Here is a tiny trained network, its code and every weight. The questions are about switching its units off for an input and a class, where a switched-off unit gives its printed mean instead of its output.

import numpy as np


def w(rows, s, z=0):
    codes = np.array(rows[::2]) - 128.0
    scale = np.full(codes.shape[1], s)
    scale[-1] = z or s
    return codes * scale


def f(y):
    return np.maximum(y, 0)


def log_softmax(a):
    a = a - a.max(-1, keepdims=True)
    return a - np.log(np.exp(a).sum(-1, keepdims=True))


def net(x, mask):
    res = np.array(x, float).reshape(1, 7) / 4 @ E
    y = f(res @ A[0][:, :-1].T + A[0][:, -1])
    res = res + np.where(mask, y, B[0][:, -1]) @ B[0][:, :-1]
    return log_softmax(res[-1] @ U[:, :-1].T + U[:, -1])


A, B = {}, {}
E = w([
[126,120,142,142,93,160,146,155,157,135,105],'x0',
[82,114,136,45,61,147,44,115,160,186,170],'x1',
[85,133,185,176,110,124,179,110,208,67,253],'x2',
[112,118,125,126,148,126,152,109,120,148,132],'x3',
[115,142,123,130,139,128,137,86,113,136,123],'x4',
[122,168,94,130,134,141,120,134,173,164,124],'x5',
[127,179,227,84,173,189,172,166,55,157,142],'x6',
],0.014)
A[0] = w([
[115,241,187,99,160,177,183,171,115,125,242,94],'neuron 0',
[254,120,69,164,151,100,151,143,101,150,47,249],'neuron 1',
[108,143,197,51,97,221,73,124,77,168,194,137],'neuron 2',
[171,51,13,190,120,98,106,100,122,127,69,252],'neuron 3',
[140,110,113,180,143,112,160,87,229,69,212,175],'neuron 4',
[66,106,170,70,75,119,77,93,166,142,167,141],'neuron 5',
[125,182,168,125,92,141,152,123,117,85,180,65],'neuron 6',
[196,147,146,14,163,181,169,189,55,204,62,178],'neuron 7',
[72,43,85,111,76,88,100,108,164,179,97,210],'neuron 8',
[131,128,123,217,133,82,215,138,123,110,95,206],'neuron 9',
[134,137,120,173,167,78,156,128,111,154,142,131],'neuron 10',
[156,205,113,221,236,151,141,207,67,104,118,209],'neuron 11',
],0.0085,0.0038)
B[0] = w([
[148,38,201,112,171,191,185,253,149,238,199,220],'neuron 0',
[220,27,55,187,246,242,172,80,175,204,57,235],'neuron 1',
[196,190,40,66,215,144,116,11,175,100,189,217],'neuron 2',
[247,102,41,181,81,167,181,123,62,152,232,246],'neuron 3',
[111,214,162,170,23,51,213,111,166,92,183,236],'neuron 4',
[148,10,46,120,125,137,110,29,190,153,138,209],'neuron 5',
[118,85,165,153,105,161,105,174,116,173,177,168],'neuron 6',
[56,108,104,17,227,103,81,121,173,30,14,250],'neuron 7',
[96,105,78,179,106,70,32,124,108,175,163,219],'neuron 8',
[164,194,142,140,126,106,229,242,102,143,173,210],'neuron 9',
[103,75,167,231,115,87,193,161,109,49,173,165],'neuron 10',
[2,183,234,214,172,209,238,127,103,100,115,231],'neuron 11',
],0.0072,0.017)
U = w([
[243,47,106,145,152,178,173,102,152,177,168,210],'0',
[181,203,126,195,74,18,176,145,140,68,144,126],'1',
[101,120,164,146,175,150,148,128,118,79,46,2],'2',
[111,152,213,143,126,121,134,211,68,186,164,91],'3',
[167,67,39,131,73,94,1,124,53,187,101,225],'4',
[84,81,114,134,40,23,96,67,189,105,165,49],'5',
[135,155,124,35,161,85,76,85,172,103,92,163],'6',
],0.0095,0.0024)

Each question gives the input, the list of numbers given to net, and the class t.
The units are the neurons (one row each of A and B). Each row of codes is followed by its name. A weight is (code - 128) times the scale printed after its matrix; where a second scale follows, it is the last column's (A, B and U).
mask holds one flag per neuron, in row order. A switched-off neuron (its flag False) gives its mean, the last column of its row in B, instead of its output. The means were averaged over made-up inputs and are rounded, as every weight is.
A unit's drop is (log p(t) with every unit on - log p(t) with that unit switched off) / (log p(t) with every unit on - log p(t) with every unit switched off).
The circuit of an input: a set's keep is (log p(t) with only the set's units on - log p(t) with every unit switched off) / (log p(t) with every unit on - log p(t) with every unit switched off). Starting from all 12 units, units are removed one at a time, each time the one whose removal leaves the highest keep (on an exact tie, the one counted first), for as long as the keep stays at least 0.8.
units of the circuit, in order: the units of the circuit, biggest drop first
most important unit: the unit with the biggest drop
top k neurons: the k neurons with the biggest drops, biggest first
drop of u: that unit's drop, to one decimal
input [-5,0,1,4,1,8,-7], class 1: most important unit -> neuron 4
input [-4,5,-1,4,-7,3,1], class 6: units of the circuit, in order -> neuron 3; neuron 1
input [3,-5,-8,5,8,6,2], class 2: top 2 neurons -> neuron 7; neuron 11
input [-3,-7,1,-1,-1,-7,0], class 1: units of the circuit, in order -> neuron 0; neuron 9
input [2,-6,1,-3,-7,-2,-3], class 1: units of the circuit, in order -> neuron 0; neuron 4
input [-7,-1,1,-5,2,-8,-7], class 1: top 2 neurons -> neuron 4; neuron 0
input [1,7,5,-8,-5,8,0], class 5: top 3 neurons -> neuron 1; neuron 3; neuron 4
input [-7,0,2,-5,-6,-3,8], class 3: top 2 neurons -> neuron 0; neuron 1
input [-5,5,7,-7,7,5,-1], class 5: top 2 neurons -> neuron 1; neuron 4
input [3,1,8,-8,-6,-5,-7], class 5: top 3 neurons -> neuron 5; neuron 11; neuron 8
input [-8,5,2,7,2,8,0], class 5: top 2 neurons -> neuron 1; neuron 3
input [5,0,-7,8,4,-2,3], class 2: top 2 neurons -> neuron 7; neuron 1
input [-4,2,-4,-2,-4,6,0], class 4: drop of neuron 11 -> 0.1
input [6,1,-6,4,7,4,5], class 6: units of the circuit, in order -> neuron 7
input [3,-4,8,3,3,-2,0], class 1: drop of neuron 4 -> 1.3
input [8,-2,0,-7,4,4,3], class 2: drop of neuron 3 -> 0.2
input [-3,-6,-7,3,8,5,3], class 2: drop of neuron 7 -> 0.2
